Below is a small trained network, with its code and all its weights. Each question gives an input and a class and asks what happens when units are switched off, that is, made to give their printed mean instead of their output.

import numpy as np


def w(rows, s, z=0):
    codes = np.array(rows[::2]) - 128.0
    scale = np.full(codes.shape[1], s)
    scale[-1] = z or s
    return codes * scale


def f(y):
    return np.maximum(y, 0)


def log_softmax(a):
    a = a - a.max(-1, keepdims=True)
    return a - np.log(np.exp(a).sum(-1, keepdims=True))


def net(x, mask):
    res = np.array(x, float).reshape(1, 5) / 4 @ E
    y = f(res @ A[0][:, :-1].T + A[0][:, -1])
    res = res + np.where(mask, y, B[0][:, -1]) @ B[0][:, :-1]
    return log_softmax(res[-1] @ U[:, :-1].T + U[:, -1])


A, B = {}, {}
E = w([
[133,138,134,131,132,133,120,131],'x0',
[101,137,143,138,199,18,27,214],'x1',
[35,147,178,39,68,200,122,202],'x2',
[72,180,34,107,244,173,167,117],'x3',
[48,154,213,254,158,157,169,147],'x4',
],0.0079)
A[0] = w([
[154,125,143,181,86,195,194,61,136],'n0',
[93,117,117,97,159,25,71,193,252],'n1',
[200,106,83,130,157,113,98,82,94],'n2',
[178,76,206,161,39,78,109,128,45],'n3',
[71,171,59,117,197,156,123,107,50],'n4',
[70,133,186,170,132,179,151,183,93],'n5',
[85,141,179,254,156,133,166,124,52],'n6',
[204,128,112,159,162,77,114,69,48],'n7',
[83,91,106,48,96,176,81,162,108],'n8',
[89,122,150,141,172,59,79,161,1],'n9',
[142,106,107,89,75,178,204,62,244],'n10',
[182,143,104,187,147,93,155,87,2],'n11',
[141,115,134,212,165,89,176,98,92],'n12',
[168,132,174,143,60,110,122,165,57],'n13',
],0.0095,0.0048)
B[0] = w([
[140,149,171,152,208,148,97,138,206],'n0',
[169,93,171,119,220,154,116,96,250],'n1',
[120,185,149,92,106,77,168,164,179],'n2',
[89,191,64,180,190,131,224,72,197],'n3',
[110,170,64,187,161,125,217,105,194],'n4',
[170,202,143,86,89,52,118,158,205],'n5',
[243,122,112,86,114,67,184,103,208],'n6',
[74,203,197,88,105,92,154,169,178],'n7',
[121,220,165,119,104,53,169,199,193],'n8',
[131,138,202,147,199,254,133,101,178],'n9',
[163,119,186,153,215,119,67,117,225],'n10',
[62,203,193,89,152,160,119,168,161],'n11',
[74,198,151,71,41,88,83,162,179],'n12',
[77,190,80,147,160,109,197,106,166],'n13',
],0.0093,0.012)
U = w([
[125,116,210,186,206,205,88,132,102],'0',
[34,186,190,98,81,138,143,234,53],'1',
[57,159,13,225,172,146,224,91,47],'2',
[222,129,103,68,106,81,141,132,216],'3',
[132,126,149,170,153,120,118,154,252],'4',
[148,70,119,204,147,115,67,119,197],'5',
[44,1,26,76,50,239,28,58,2],'6',
[55,16,63,225,12,240,24,53,2],'7',
],0.0096,0.0082)

Each question gives the input, the list of numbers given to net, and the class t.
The units are the neurons (one row each of A and B). Each row of codes is followed by its name. A weight is (code - 128) times the scale printed after its matrix; where a second scale follows, it is the last column's (A, B and U).
mask holds one flag per neuron, in row order. A switched-off neuron (its flag False) gives its mean, the last column of its row in B, instead of its output. The means were averaged over made-up inputs and are rounded, as every weight is.
A unit's drop is (log p(t) with every unit on - log p(t) with that unit switched off) / (log p(t) with every unit on - log p(t) with every unit switched off).
The circuit of an input: a set's keep is (log p(t) with only the set's units on - log p(t) with every unit switched off) / (log p(t) with every unit on - log p(t) with every unit switched off). Starting from the 12 units with the biggest drops (on a tie, the unit counted first), units are removed one at a time, each time the one whose removal leaves the highest keep (on an exact tie, the one counted first), for as long as the keep stays at least 0.8.
units of the circuit, in order: the units of the circuit, biggest drop first
most important unit: the unit with the biggest drop
top k neurons: the k neurons with the biggest drops, biggest first
drop when u is switched off: that unit's drop, to one decimal
input [0,-7,-1,-8,8], class 2: most important unit => n3
input [-7,5,4,8,3], class 2: top 3 neurons => (n4, n10, n0)
input [3,7,-7,1,1], class 0: top 3 neurons => (n1, n9, n8)
input [3,4,-1,0,-1], class 0: units of the circuit, in order => (n6, n1)
input [0,4,7,-2,8], class 3: top 2 neurons => (n6, n5)
input [6,-2,7,-8,-8], class 2: units of the circuit, in order => (n3, n13)
input [2,-6,-7,-1,-3], class 1: units of the circuit, in order => (n7, n11)
input [6,5,-6,2,3], class 1: top 2 neurons => (n12, n7)
input [-5,6,2,-4,7], class 3: top 4 neurons => (n6, n5, n10, n0)
input [-1,-5,-8,8,4], class 1: top 2 neurons => (n12, n11)
input [6,-4,5,-1,7], class 3: units of the circuit, in order => (n6, n5)
input [-2,5,0,-7,8], class 3: top 4 neurons => (n6, n5, n4, n12)
input [3,-8,-7,8,-3], class 0: top 2 neurons => (n10, n0)
input [3,0,1,-7,8], class 3: top 3 neurons => (n6, n5, n4)
input [6,2,6,7,-1], class 2: units of the circuit, in order => (n4)
input [0,5,-1,7,1], class 2: top 2 neurons => (n4, n10)
input [-8,0,-7,-5,8], class 3: top 2 neurons => (n6, n8)
input [-2,8,1,-4,-7], class 0: top 2 neurons => (n1, n9)
input [-1,-3,0,-8,5], class 2: drop when n3 is switched off => 0.7
input [4,-8,-7,4,-7], class 0: drop when n5 is switched off => 0.1
input [5,-1,0,-1,6], class 3: drop when n6 is switched off => 0.3
input [-6,8,-7,5,-5], class 0: units of the circuit, in order => (n1)
